Below are the code and all the weights of a small trained network. Each question names an input and a class and asks about switching units off, where a switched-off unit gives its printed mean instead of its output.

import numpy as np


def w(rows, s, z=0):
    codes = np.array(rows[::2]) - 128.0
    scale = np.full(codes.shape[1], s)
    scale[-1] = z or s
    return codes * scale


def f(y):
    return np.maximum(y, 0)


def log_softmax(a):
    a = a - a.max(-1, keepdims=True)
    return a - np.log(np.exp(a).sum(-1, keepdims=True))


def net(x, mask):
    res = np.array(x, float).reshape(1, 5) / 4 @ E
    y = f(res @ A[0][:, :-1].T + A[0][:, -1])
    res = res + np.where(mask, y, B[0][:, -1]) @ B[0][:, :-1]
    return log_softmax(res[-1] @ U[:, :-1].T + U[:, -1])


A, B = {}, {}
E = w([
[132,126,130,128],'x0',
[130,126,129,128],'x1',
[150,139,156,5],'x2',
[64,72,209,131],'x3',
[131,210,199,157],'x4',
],0.016)
A[0] = w([
[108,47,55,193,194],'n1',
[133,204,174,241,178],'n2',
[151,240,229,46,65],'n3',
[199,200,39,125,235],'n4',
[146,26,79,1,155],'n5',
[223,210,31,131,253],'n6',
],0.0096,0.0065)
B[0] = w([
[199,13,119,95,203],'n1',
[63,156,129,209,217],'n2',
[195,7,86,124,199],'n3',
[179,168,22,112,235],'n4',
[93,214,180,36,216],'n5',
[127,157,15,140,254],'n6',
],0.011,0.018)
U = w([
[196,88,67,124,142],'0',
[152,19,194,125,233],'1',
[105,223,92,196,62],'2',
[72,156,237,199,153],'3',
[140,246,112,76,2],'4',
[85,176,241,82,161],'5',
],0.012,0.0036)

Each question gives the input, the list of numbers given to net, and the class t.
The units are the neurons (one row each of A and B). Each row of codes is followed by its name. A weight is (code - 128) times the scale printed after its matrix; where a second scale follows, it is the last column's (A, B and U).
mask holds one flag per neuron, in row order. A switched-off neuron (its flag False) gives its mean, the last column of its row in B, instead of its output. The means were averaged over made-up inputs and are rounded, as every weight is.
A unit's drop is (log p(t) with every unit on - log p(t) with that unit switched off) / (log p(t) with every unit on - log p(t) with every unit switched off).
The circuit of an input: a set's keep is (log p(t) with only the set's units on - log p(t) with every unit switched off) / (log p(t) with every unit on - log p(t) with every unit switched off). Starting from all 6 units, units are removed one at a time, each time the one whose removal leaves the highest keep (on an exact tie, the one counted first), for as long as the keep stays at least 0.8.
circuit, biggest first: the units of the circuit, biggest drop first
most important unit: the unit with the biggest drop
top k neurons: the k neurons with the biggest drops, biggest first
drop of u: that unit's drop, to one decimal
input [0,-6,2,-1,8], class 0: top neuron : (n3)
input [6,6,0,5,2], class 3: circuit, biggest first : (n1 n4)
input [-7,-4,7,-7,-1], class 4: top 2 neurons : (n5 n1)
input [-1,-7,3,5,4], class 1: circuit, biggest first : (n3 n6)
input [-2,7,2,-5,-5], class 4: top 2 neurons : (n5 n3)
input [-8,7,-5,5,1], class 3: top 4 neurons : (n3 n2 n4 n6)
input [-6,3,-1,6,1], class 3: top 2 neurons : (n3 n1)
input [3,-8,0,-4,4], class 2: top 2 neurons : (n1 n2)
input [-6,-7,3,4,5], class 1: circuit, biggest first : (n3 n6)
input [0,-7,0,3,0], class 1: top 2 neurons : (n5 n6)
input [-3,7,-2,1,-5], class 1: circuit, biggest first : (n6 n4)
input [2,8,-3,5,5], class 3: top 2 neurons : (n6 n4)
input [-2,-8,4,0,0], class 4: top 2 neurons : (n1 n5)
input [-6,2,-1,7,5], class 3: most important unit : n1
input [-5,7,-3,-5,1], class 2: top 2 neurons : (n3 n2)
input [-1,0,1,1,0], class 5: top 2 neurons : (n6 n4)
input [-1,-1,8,-1,4], class 0: drop of n3 : 2.5
input [6,8,4,-1,4], class 0: drop of n3 : 0.4
input [0,-7,6,5,-8], class 5: drop of n5 : 0.2
input [8,3,2,7,-8], class 5: circuit, biggest first : (n5)
